Here is a tiny trained network, its code and every weight. The questions are about switching its units off for an input and a target symbol, where a switched-off unit gives its printed mean instead of its output.

import numpy as np


def w(rows, s, z=0):
    codes = np.array(rows[::2]) - 128.0
    scale = np.full(codes.shape[1], s)
    scale[-1] = z or s
    return codes * scale


def f(y):
    return y / 2 * (1 + np.tanh(0.7978845608 * (y + 0.044715 * y**3)))


def softmax(a):
    e = np.exp(a - a.max(-1, keepdims=True))
    return e / e.sum(-1, keepdims=True)


def log_softmax(a):
    a = a - a.max(-1, keepdims=True)
    return a - np.log(np.exp(a).sum(-1, keepdims=True))


def net(x, mask):
    ids = ['αεηλμπφω'.index(c) for c in x.split()]
    T = len(ids)
    res = E[ids] + P[:T]
    u = 0
    for l in range(3):
        q, k, v = (res @ M[l].T for M in (Q, K, V))
        z = softmax(np.where(np.tri(T) > 0, q @ k.T / 2**0.5, -1e9)) @ v
        res = res + np.where(mask[u], z, O[l][:, -1]) @ O[l][:, :-1]
        u += 1
        y = f(res @ A[l][:, :-1].T + A[l][:, -1])
        res = res + np.where(mask[u : u + 4], y, B[l][:, -1]) @ B[l][:, :-1]
        u += 4
    return log_softmax(res[-1] @ U[:, :-1].T + U[:, -1])


Q, K, V, O, A, B = {}, {}, {}, {}, {}, {}
E = w([
[176,135,152,112,186,114,104,89,88,145,120],'α',
[123,47,164,118,117,170,179,139,40,95,143],'ε',
[214,81,172,163,137,106,85,121,101,94,153],'η',
[104,153,101,228,116,149,107,105,160,104,117],'λ',
[161,154,141,144,158,99,181,80,72,72,106],'μ',
[205,121,188,180,86,95,78,90,111,148,100],'π',
[154,95,162,147,248,61,78,63,153,114,144],'φ',
[63,54,238,157,142,151,54,57,169,144,137],'ω',
],0.017)
P = w([
[145,72,106,107,23,214,107,163,173,156,243],'0',
[174,206,62,76,32,82,197,65,136,52,34],'1',
[193,93,119,186,41,231,169,97,150,152,162],'2',
[84,127,215,67,72,86,109,32,36,63,48],'3',
[103,87,189,229,152,182,77,13,176,172,223],'4',
[52,198,200,161,170,92,102,157,178,14,2],'5',
[240,121,230,126,167,147,81,129,127,192,222],'6',
],0.0092)
Q[0] = w([
[151,96,146,254,170,118,103,106,113,125,144],'L0H1',
[108,166,155,125,114,157,185,65,82,100,119],'L0H1',
],0.0096)
K[0] = w([
[108,106,201,164,180,85,129,172,113,116,1],'L0H1',
[118,112,140,168,122,79,102,65,133,131,89],'L0H1',
],0.0086)
V[0] = w([
[23,164,53,189,141,199,208,125,50,54,253],'L0H1',
[170,67,113,199,60,56,75,88,142,77,67],'L0H1',
],0.0043)
O[0] = w([
[206,249,112,238,146,132,158,75,139,78,51,35],'L0H1',
[113,71,209,156,126,78,138,165,139,186,155,254],'L0H1',
],0.012,0.0059)
A[0] = w([
[198,124,172,220,157,185,170,139,154,198,208,128],'L0N1',
[136,187,152,144,160,103,213,227,105,129,253,1],'L0N2',
[100,162,180,150,172,113,200,187,142,151,77,166],'L0N3',
[138,79,169,150,224,211,121,36,121,117,253,216],'L0N4',
],0.0055,0.0031)
B[0] = w([
[173,63,113,86,101,187,254,126,139,186,213,187],'L0N1',
[142,117,192,188,49,95,93,164,138,205,180,126],'L0N2',
[162,118,160,91,240,171,118,121,87,75,139,132],'L0N3',
[205,95,112,172,119,151,144,136,182,116,177,250],'L0N4',
],0.0099,0.013)
Q[1] = w([
[2,207,135,96,92,59,136,151,115,175,45],'L1H1',
[76,40,129,169,195,62,136,123,206,99,126],'L1H1',
],0.0055)
K[1] = w([
[144,48,26,121,75,157,241,66,166,235,103],'L1H1',
[3,77,155,171,186,106,33,34,83,143,220],'L1H1',
],0.0054)
V[1] = w([
[132,94,81,178,81,52,115,193,195,113,175],'L1H1',
[142,194,146,216,60,156,109,190,3,193,94],'L1H1',
],0.0065)
O[1] = w([
[127,157,118,74,245,115,152,97,126,145,191,187],'L1H1',
[141,196,143,94,73,115,141,132,94,222,102,2],'L1H1',
],0.011,0.0096)
A[1] = w([
[93,225,96,115,202,245,166,248,126,122,110,8],'L1N1',
[76,130,55,48,134,182,89,254,130,241,182,108],'L1N2',
[136,255,80,28,189,72,92,146,143,120,13,125],'L1N3',
[170,170,118,164,148,191,165,234,148,216,174,58],'L1N4',
],0.0051,0.0018)
B[1] = w([
[66,63,128,184,102,213,80,178,34,154,167,124],'L1N1',
[190,89,151,11,107,108,70,218,85,254,149,155],'L1N2',
[180,240,156,139,140,206,126,49,36,170,139,135],'L1N3',
[160,36,238,163,204,122,137,58,76,164,27,254],'L1N4',
],0.0098,0.0069)
Q[2] = w([
[138,124,142,145,163,227,174,116,164,254,65],'L2H1',
[167,43,211,184,117,190,131,75,163,110,165],'L2H1',
],0.0061)
K[2] = w([
[115,142,7,163,133,121,122,205,1,132,176],'L2H1',
[108,132,228,163,149,119,78,164,130,98,89],'L2H1',
],0.0066)
V[2] = w([
[126,82,53,61,4,204,194,235,9,66,179],'L2H1',
[35,105,62,105,89,251,6,68,177,224,130],'L2H1',
],0.004)
O[2] = w([
[157,123,205,116,120,144,123,59,71,110,199,1],'L2H1',
[141,86,105,45,170,144,48,88,141,215,10,77],'L2H1',
],0.013,0.0088)
A[2] = w([
[146,59,71,2,129,227,81,154,177,254,81,1],'L2N1',
[125,165,1,212,168,155,174,143,108,210,221,30],'L2N2',
[45,76,246,248,167,97,111,127,109,128,39,220],'L2N3',
[232,150,97,148,35,191,106,220,130,134,247,153],'L2N4',
],0.0052,0.0049)
B[2] = w([
[165,148,135,214,70,103,150,166,2,131,113,195],'L2N1',
[77,123,147,45,30,222,154,173,107,118,150,153],'L2N2',
[180,238,33,74,220,111,148,51,140,140,181,252],'L2N3',
[114,149,62,73,97,110,53,60,120,183,149,214],'L2N4',
],0.0087,0.015)
U = w([
[31,131,130,172,137,97,109,110,88,167,143,54],'α',
[124,153,166,130,141,165,156,105,152,132,90,88],'ε',
[81,126,110,115,100,134,100,156,125,86,171,70],'η',
[107,208,93,183,91,131,79,145,136,127,176,174],'λ',
[144,186,195,168,140,165,51,90,100,56,148,155],'μ',
[48,158,235,63,146,122,129,112,156,145,164,138],'π',
[70,82,136,253,140,97,131,127,112,69,118,84],'φ',
[122,99,13,45,86,123,21,63,143,128,67,252],'ω',
],0.0053,0.0043)

Each question gives the input, a string of symbols that net reads in full, and the target symbol t.
The units are the heads (2 rows each of Q, K, V and O) and the neurons (one row each of A and B). Each row of codes is followed by its name. A weight is (code - 128) times the scale printed after its matrix; where a second scale follows, it is the last column's (O, A, B and U).
mask holds one flag per unit, layer by layer, with each layer's heads first. A switched-off unit (its flag False) gives its mean, the last column of its rows in O or B, instead of its output. The means were averaged over made-up inputs and are rounded, as every weight is.
A unit's drop is (log p(t) with every unit on - log p(t) with that unit switched off) / (log p(t) with every unit on - log p(t) with every unit switched off).
The circuit of an input: a set's keep is (log p(t) with only the set's units on - log p(t) with every unit switched off) / (log p(t) with every unit on - log p(t) with every unit switched off). Starting from the 12 units with the biggest drops (on a tie, the unit counted first), units are removed one at a time, each time the one whose removal leaves the highest keep (on an exact tie, the one counted first), for as long as the keep stays at least 0.8.
circuit, biggest first: the units of the circuit, biggest drop first
most important unit: the unit with the biggest drop
k most important neurons: the k neurons with the biggest drops, biggest first
k most important neurons of layer l: the k neurons of layer l with the biggest drops, biggest first
input η μ μ, target λ: circuit, biggest first -> L2H1, L2N4, L0N1
input α η ω ω π α, target ω: circuit, biggest first -> L2H1, L0N1
input ω φ λ μ α, target λ: circuit, biggest first -> L2H1, L2N4, L0N4
input η π π, target α: 2 most important neurons of layer 1 -> L1N2, L1N4
input ε ε ε, target μ: circuit, biggest first -> L2H1
input ω λ π α ω ε, target ω: circuit, biggest first -> L1N4, L2H1
input α π μ ε λ ε ω, target μ: circuit, biggest first -> L2H1, L0H1
input λ ω φ, target φ: 3 most important neurons -> L0N1, L2N4, L2N1
input ω μ α ε, target μ: circuit, biggest first -> L2H1, L0N1
input ω α α λ ε η ε, target π: 2 most important neurons of layer 1 -> L1N4, L1N2
input ε ε η φ φ α, target φ: circuit, biggest first -> L1H1, L2H1
input α λ ω ω η μ ω, target λ: circuit, biggest first -> L2H1, L2N4, L0N4
input λ ω α α ω π ε, target α: 3 most important neurons -> L1N4, L2N1, L1N2
input η λ λ ω φ π, target ω: circuit, biggest first -> L2H1, L0N1, L2N3
input ε ω α ω ε, target φ: 4 most important neurons -> L2N1, L0N1, L1N4, L2N4
input λ η η α α, target ω: most important unit -> L1H1
input ω ω ω ω μ η μ, target π: 3 most important neurons -> L2N1, L1N4, L0N1
input α ε λ, target μ: circuit, biggest first -> L2H1, L1N4, L0N1
input ω ω ω, target φ: 3 most important neurons -> L2N1, L2N4, L0N1
input φ π λ λ ω π η, target α: most important neuron -> L1N4
input φ λ η η η, target π: 2 most important neurons -> L0N1, L1N4
input α ω π ω η ε, target ω: 2 most important neurons -> L0N1, L2N3
